Here is a tiny trained network, its code and every weight. The questions are about switching its units off for an input and a class, where a switched-off unit gives its printed mean instead of its output.

import numpy as np


def w(rows, s, z=0):
    codes = np.array(rows[::2]) - 128.0
    scale = np.full(codes.shape[1], s)
    scale[-1] = z or s
    return codes * scale


def f(y):
    return np.maximum(y, 0)


def log_softmax(a):
    a = a - a.max(-1, keepdims=True)
    return a - np.log(np.exp(a).sum(-1, keepdims=True))


def net(x, mask):
    res = np.array(x, float).reshape(1, 7) / 4 @ E
    y = f(res @ A[0][:, :-1].T + A[0][:, -1])
    res = res + np.where(mask, y, B[0][:, -1]) @ B[0][:, :-1]
    return log_softmax(res[-1] @ U[:, :-1].T + U[:, -1])


A, B = {}, {}
E = w([
[117,253,159],'x0',
[252,124,184],'x1',
[126,128,127],'x2',
[124,129,128],'x3',
[129,129,127],'x4',
[127,128,127],'x5',
[79,110,236],'x6',
],0.0071)
A[0] = w([
[132,226,140,75],'n0',
[103,45,102,68],'n1',
[142,152,86,88],'n2',
[107,117,163,83],'n3',
[91,140,102,95],'n4',
[168,117,134,152],'n5',
[114,228,109,80],'n6',
[254,147,142,93],'n7',
[143,136,109,254],'n8',
[104,208,157,82],'n9',
[99,119,158,85],'n10',
[192,110,161,71],'n11',
[128,133,111,162],'n12',
[121,176,129,119],'n13',
[127,119,168,150],'n14',
[129,98,126,94],'n15',
[183,139,119,159],'n16',
[100,142,71,110],'n17',
[97,90,174,155],'n18',
[147,139,50,104],'n19',
[139,171,166,241],'n20',
[135,159,134,98],'n21',
[102,127,162,102],'n22',
[80,113,100,94],'n23',
[126,73,114,71],'n24',
[117,119,152,231],'n25',
[108,113,120,78],'n26',
[76,124,109,86],'n27',
[87,135,106,71],'n28',
[77,123,98,75],'n29',
[109,172,137,96],'n30',
[69,122,99,61],'n31',
[148,136,89,94],'n32',
[134,179,154,214],'n33',
[84,99,220,104],'n34',
[167,120,157,102],'n35',
[77,119,171,108],'n36',
[128,106,95,66],'n37',
[116,68,102,70],'n38',
],0.014,0.0078)
B[0] = w([
[169,59,176,194],'n0',
[178,92,181,172],'n1',
[188,164,132,146],'n2',
[205,178,120,143],'n3',
[75,156,221,152],'n4',
[51,126,160,173],'n5',
[192,37,184,197],'n6',
[78,155,190,215],'n7',
[65,115,18,241],'n8',
[180,81,149,194],'n9',
[177,165,147,144],'n10',
[70,176,254,168],'n11',
[101,143,102,160],'n12',
[159,46,145,169],'n13',
[132,165,90,173],'n14',
[189,68,176,139],'n15',
[75,172,112,185],'n16',
[106,179,141,166],'n17',
[163,159,41,191],'n18',
[186,172,108,172],'n19',
[94,88,76,254],'n20',
[144,86,170,143],'n21',
[186,154,96,152],'n22',
[106,160,174,156],'n23',
[166,73,166,151],'n24',
[88,104,19,226],'n25',
[132,114,181,132],'n26',
[117,174,200,154],'n27',
[106,178,247,144],'n28',
[103,147,214,152],'n29',
[195,85,151,161],'n30',
[105,160,232,152],'n31',
[202,196,136,145],'n32',
[93,82,87,234],'n33',
[180,194,85,202],'n34',
[86,185,189,159],'n35',
[163,186,103,173],'n36',
[163,126,157,138],'n37',
[172,85,179,157],'n38',
],0.0061,0.0085)
U = w([
[69,183,247,2],'0',
[218,31,195,24],'1',
[97,124,112,236],'2',
[97,126,111,212],'3',
[107,130,113,199],'4',
[215,225,116,47],'5',
[95,124,116,149],'6',
],0.015,0.0049)

Each question gives the input, the list of numbers given to net, and the class t.
The units are the neurons (one row each of A and B). Each row of codes is followed by its name. A weight is (code - 128) times the scale printed after its matrix; where a second scale follows, it is the last column's (A, B and U).
mask holds one flag per neuron, in row order. A switched-off neuron (its flag False) gives its mean, the last column of its row in B, instead of its output. The means were averaged over made-up inputs and are rounded, as every weight is.
A unit's drop is (log p(t) with every unit on - log p(t) with that unit switched off) / (log p(t) with every unit on - log p(t) with every unit switched off).
The circuit of an input: a set's keep is (log p(t) with only the set's units on - log p(t) with every unit switched off) / (log p(t) with every unit on - log p(t) with every unit switched off). Starting from the 12 units with the biggest drops (on a tie, the unit counted first), units are removed one at a time, each time the one whose removal leaves the highest keep (on an exact tie, the one counted first), for as long as the keep stays at least 0.8.
circuit, biggest first: the units of the circuit, biggest drop first
most important unit: the unit with the biggest drop
top k neurons: the k neurons with the biggest drops, biggest first
drop when u is switched off: that unit's drop, to one decimal
input [6,7,1,5,-3,0,8], class 5: circuit, biggest first : n34
input [3,0,0,-4,-1,0,8], class 5: circuit, biggest first : n34, n36, n18
input [6,4,-6,2,-5,-6,-1], class 1: circuit, biggest first : n0, n6
input [-7,-4,-5,-2,-6,-3,-3], class 1: circuit, biggest first : n1, n38
input [8,2,2,-7,8,0,-4], class 1: circuit, biggest first : n6, n0
input [-6,-6,2,6,5,-2,6], class 0: circuit, biggest first : n31, n27
input [1,-6,0,4,4,-1,-7], class 5: circuit, biggest first : n19, n20
input [7,2,-2,-4,0,7,-7], class 1: circuit, biggest first : n6, n0
input [7,-4,5,-5,5,6,8], class 5: circuit, biggest first : n34, n36, n22
input [8,5,-2,-8,-7,5,6], class 1: circuit, biggest first : n0, n9
input [-2,5,-3,5,1,-2,6], class 5: top 2 neurons : n34, n18
input [7,6,4,-6,5,7,2], class 1: top 4 neurons : n0, n9, n6, n13
input [-4,7,-2,2,3,-5,1], class 0: top 2 neurons : n11, n7
input [-3,8,4,0,-2,2,-7], class 0: most important unit : n7
input [5,8,0,3,4,6,-1], class 0: drop when n7 is switched off : 0.3
input [5,-7,-3,-2,6,1,8], class 5: drop when n7 is switched off : 0.1
input [7,4,0,1,6,4,-2], class 1: drop when n28 is switched off : 0.0
input [-8,8,2,7,-4,-4,-3], class 0: drop when n11 is switched off : 0.2
